Below is a small trained network, with its code and all its weights. Each question gives an input and a target symbol and asks what happens when units are switched off, that is, made to give their printed mean instead of their output.

import numpy as np


def w(rows, s, z=0):
    codes = np.array(rows[::2]) - 128.0
    scale = np.full(codes.shape[1], s)
    scale[-1] = z or s
    return codes * scale


def norm(h):
    return h / np.sqrt((h * h).mean(-1, keepdims=True) + 1e-5)


def f(y):
    return np.maximum(y, 0)


def softmax(a):
    e = np.exp(a - a.max(-1, keepdims=True))
    return e / e.sum(-1, keepdims=True)


def log_softmax(a):
    a = a - a.max(-1, keepdims=True)
    return a - np.log(np.exp(a).sum(-1, keepdims=True))


def net(x, mask):
    ids = ['βγζθξστφψω'.index(c) for c in x.split()]
    T = len(ids)
    res = E[ids] + P[:T]
    u = 0
    for l in range(3):
        q, k, v = (norm(res) @ M[l].T for M in (Q, K, V))
        z = softmax(np.where(np.tri(T) > 0, q @ k.T / 3**0.5, -1e9)) @ v
        res = res + np.where(mask[u], z, O[l][:, -1]) @ O[l][:, :-1]
        u += 1
        y = f(norm(res) @ A[l][:, :-1].T + A[l][:, -1])
        res = res + np.where(mask[u : u + 4], y, B[l][:, -1]) @ B[l][:, :-1]
        u += 4
    return log_softmax(norm(res)[-1] @ U[:, :-1].T + U[:, -1])


Q, K, V, O, A, B = {}, {}, {}, {}, {}, {}
E = w([
[51,108,111,126,179,52,87,79],'β',
[67,157,171,134,100,105,62,244],'γ',
[60,85,102,78,118,153,63,161],'ζ',
[97,108,158,148,60,65,107,72],'θ',
[120,136,65,78,157,144,26,87],'ξ',
[49,58,68,51,63,190,168,108],'σ',
[81,142,96,148,123,151,2,124],'τ',
[148,80,73,12,140,124,79,83],'φ',
[116,149,115,119,204,123,88,177],'ψ',
[232,115,152,121,175,185,40,170],'ω',
],0.02)
P = w([
[16,23,161,152,141,185,39,180],'0',
[81,79,129,174,106,149,59,174],'1',
[103,106,119,147,111,133,93,170],'2',
[117,130,101,129,114,122,108,173],'3',
[125,149,90,114,114,107,121,167],'4',
[138,157,71,100,126,94,135,168],'5',
[138,170,58,90,127,79,148,172],'6',
[146,175,45,80,136,62,165,179],'7',
[139,185,32,74,142,42,180,187],'8',
[145,184,3,66,145,41,185,193],'9',
],0.0066)
Q[0] = w([
[127,105,122,150,132,129,143,94],'0.h1',
[143,122,155,127,78,108,109,113],'0.h1',
[102,72,2,51,112,119,81,157],'0.h1',
],0.019)
K[0] = w([
[107,121,144,160,160,141,118,67],'0.h1',
[215,81,220,145,92,153,104,115],'0.h1',
[129,251,140,147,140,8,213,141],'0.h1',
],0.011)
V[0] = w([
[158,155,111,114,196,188,186,165],'0.h1',
[140,133,120,89,66,214,118,151],'0.h1',
[132,128,3,174,148,157,142,154],'0.h1',
],0.0064)
O[0] = w([
[204,134,199,89,113,115,135,113,3],'0.h1',
[180,94,36,166,177,220,188,208,156],'0.h1',
[2,100,199,94,177,205,124,99,133],'0.h1',
],0.0097,0.0025)
A[0] = w([
[37,86,167,90,154,151,221,137,129],'0.n1',
[186,128,135,166,237,108,142,166,121],'0.n2',
[150,64,198,139,108,3,134,197,45],'0.n3',
[101,154,144,70,30,220,9,58,2],'0.n4',
],0.0056,0.0024)
B[0] = w([
[67,61,93,31,112,180,2,136,211],'0.n1',
[133,144,201,148,152,69,109,72,195],'0.n2',
[176,180,13,164,64,217,50,178,188],'0.n3',
[159,161,114,159,147,189,146,45,252],'0.n4',
],0.008,0.0027)
Q[1] = w([
[163,96,148,136,218,97,164,135],'1.h1',
[199,144,100,2,183,163,61,161],'1.h1',
[113,136,97,226,34,182,171,76],'1.h1',
],0.0067)
K[1] = w([
[100,99,93,125,73,253,162,57],'1.h1',
[215,165,205,106,161,191,64,201],'1.h1',
[60,149,102,132,190,165,126,140],'1.h1',
],0.0054)
V[1] = w([
[148,95,128,171,169,91,89,127],'1.h1',
[116,160,77,88,140,157,141,160],'1.h1',
[1,137,46,65,137,115,105,147],'1.h1',
],0.0082)
O[1] = w([
[169,153,215,166,180,97,245,76,202],'1.h1',
[155,169,189,196,115,192,167,53,186],'1.h1',
[181,33,161,173,128,120,73,142,254],'1.h1',
],0.011,0.0054)
A[1] = w([
[151,157,85,55,158,101,142,103,141],'1.n1',
[141,106,91,167,72,86,148,141,168],'1.n2',
[168,194,156,114,153,154,146,163,4],'1.n3',
[118,133,105,69,92,108,248,102,150],'1.n4',
],0.013,0.0035)
B[1] = w([
[52,184,59,194,143,177,117,166,253],'1.n1',
[155,83,71,81,185,134,157,60,223],'1.n2',
[102,108,128,39,130,102,164,142,222],'1.n3',
[254,192,135,21,138,103,70,172,192],'1.n4',
],0.013,0.0041)
Q[2] = w([
[164,130,154,78,170,197,78,158],'2.h1',
[113,162,168,182,66,140,251,124],'2.h1',
[148,63,39,111,101,102,62,179],'2.h1',
],0.013)
K[2] = w([
[105,223,164,134,158,67,92,232],'2.h1',
[116,20,153,166,90,243,115,121],'2.h1',
[171,166,152,90,76,73,221,189],'2.h1',
],0.011)
V[2] = w([
[192,162,255,119,148,82,16,191],'2.h1',
[157,206,157,87,140,138,184,69],'2.h1',
[118,77,198,101,135,134,173,33],'2.h1',
],0.0087)
O[2] = w([
[151,201,189,55,174,137,62,171,255],'2.h1',
[106,8,113,112,145,199,42,87,52],'2.h1',
[83,92,232,160,170,132,187,146,38],'2.h1',
],0.011,0.007)
A[2] = w([
[6,238,153,181,102,87,148,66,90],'2.n1',
[116,151,105,97,109,44,111,134,72],'2.n2',
[86,168,164,102,182,83,119,87,114],'2.n3',
[107,202,171,163,105,7,129,140,8],'2.n4',
],0.012,0.0014)
B[2] = w([
[35,119,183,99,124,163,179,100,172],'2.n1',
[155,161,51,176,99,107,45,83,254],'2.n2',
[48,76,143,115,131,34,121,106,243],'2.n3',
[163,169,97,89,8,186,221,86,252],'2.n4',
],0.012,0.0043)
U = w([
[130,88,85,181,173,9,141,112,201],'β',
[88,137,122,182,137,125,87,246,103],'γ',
[88,80,100,100,105,172,131,161,121],'ζ',
[236,92,155,131,178,125,138,91,164],'θ',
[97,190,141,204,156,190,139,109,134],'ξ',
[169,86,124,15,106,150,170,143,2],'σ',
[152,170,162,218,210,149,74,75,80],'τ',
[196,198,85,119,100,90,117,139,152],'φ',
[58,124,140,100,49,67,137,118,131],'ψ',
[137,165,199,47,202,121,91,134,139],'ω',
],0.013,0.0046)

Each question gives the input, a string of symbols that net reads in full, and the target symbol t.
The units are the heads (3 rows each of Q, K, V and O) and the neurons (one row each of A and B). Each row of codes is followed by its name. A weight is (code - 128) times the scale printed after its matrix; where a second scale follows, it is the last column's (O, A, B and U).
mask holds one flag per unit, layer by layer, with each layer's heads first. A switched-off unit (its flag False) gives its mean, the last column of its rows in O or B, instead of its output. The means were averaged over made-up inputs and are rounded, as every weight is.
A unit's drop is (log p(t) with every unit on - log p(t) with that unit switched off) / (log p(t) with every unit on - log p(t) with every unit switched off).
The circuit of an input: a set's keep is (log p(t) with only the set's units on - log p(t) with every unit switched off) / (log p(t) with every unit on - log p(t) with every unit switched off). Starting from the 12 units with the biggest drops (on a tie, the unit counted first), units are removed one at a time, each time the one whose removal leaves the highest keep (on an exact tie, the one counted first), for as long as the keep stays at least 0.8.
circuit, biggest first: the units of the circuit, biggest drop first
k most important neurons: the k neurons with the biggest drops, biggest first
k most important neurons of layer l: the k neurons of layer l with the biggest drops, biggest first
drop when u is switched off: that unit's drop, to one decimal
input ω γ ω ζ σ φ γ γ γ σ, target φ: circuit, biggest first : 1.n4, 2.h1
input γ ζ γ ζ τ β σ, target ψ: circuit, biggest first : 0.h1
input φ ζ ξ ψ ζ ζ ζ, target ω: circuit, biggest first : 2.h1, 0.h1
input ω ψ ζ ζ σ γ θ, target θ: 2 most important neurons : 1.n2, 1.n3
input ω ζ ξ ζ ω ζ ψ σ, target ω: circuit, biggest first : 1.n4, 0.h1
input ω φ ω ζ β ζ ξ, target ψ: circuit, biggest first : 0.h1, 2.n3
input σ ζ ζ ψ φ, target ω: circuit, biggest first : 0.h1, 2.h1
input γ γ τ γ ζ ψ τ ξ φ, target ω: circuit, biggest first : 1.n2, 0.h1, 2.h1
input ζ σ ω τ, target τ: circuit, biggest first : 2.h1, 0.n4, 1.n1, 1.n4
input ω ζ ω, target σ: circuit, biggest first : 1.h1, 1.n3, 2.h1
input γ σ ζ θ γ γ ω φ σ ξ, target ξ: circuit, biggest first : 1.n1, 1.h1
input γ ψ ζ ζ ξ, target ω: 2 most important neurons : 0.n2, 1.n1
input γ γ ψ ζ ψ β ζ ζ ζ, target ψ: 3 most important neurons : 1.n4, 2.n3, 2.n4
input ζ τ γ ζ ψ ζ, target ω: most important neuron : 1.n2
input γ σ γ γ ζ θ ζ ζ σ, target β: circuit, biggest first : 0.h1, 2.h1
input ω ζ ζ φ γ σ ξ, target ξ: circuit, biggest first : 1.n1, 1.h1, 2.n1
input ζ ω ζ ω, target σ: 4 most important neurons : 1.n3, 0.n1, 1.n4, 2.n2
input β ξ φ, target ψ: 3 most important neurons : 2.n3, 2.n4, 1.n4
input ζ γ ζ β τ, target ψ: circuit, biggest first : 0.h1, 2.h1, 2.n3
input ω β ζ ω φ θ γ ζ ζ σ, target φ: circuit, biggest first : 1.n4
input ω τ β ω, target ψ: 3 most important neurons of layer 0 : 0.n1, 0.n2, 0.n3
input θ ζ γ ω, target ω: 3 most important neurons of layer 1 : 1.n3, 1.n1, 1.n2
input ω σ γ ζ, target ζ: 2 most important neurons : 1.n3, 1.n4
input φ σ τ ζ ω φ ζ ζ ζ ζ, target ζ: 2 most important neurons : 1.n4, 1.n1
input ζ ζ ζ φ, target θ: 2 most important neurons of layer 1 : 1.n1, 1.n4
input γ ζ γ ω γ θ, target θ: 2 most important neurons : 1.n3, 1.n2
input ζ ζ ξ, target τ: 2 most important neurons : 0.n4, 1.n1
input φ τ γ ω θ ξ ω φ ζ ζ, target β: drop when 2.h1 is switched off : -0.1
input σ ψ ζ ζ ζ θ, target β: drop when 1.n2 is switched off : 1.3
input τ ξ ζ ζ γ, target φ: drop when 1.n4 is switched off : 0.0
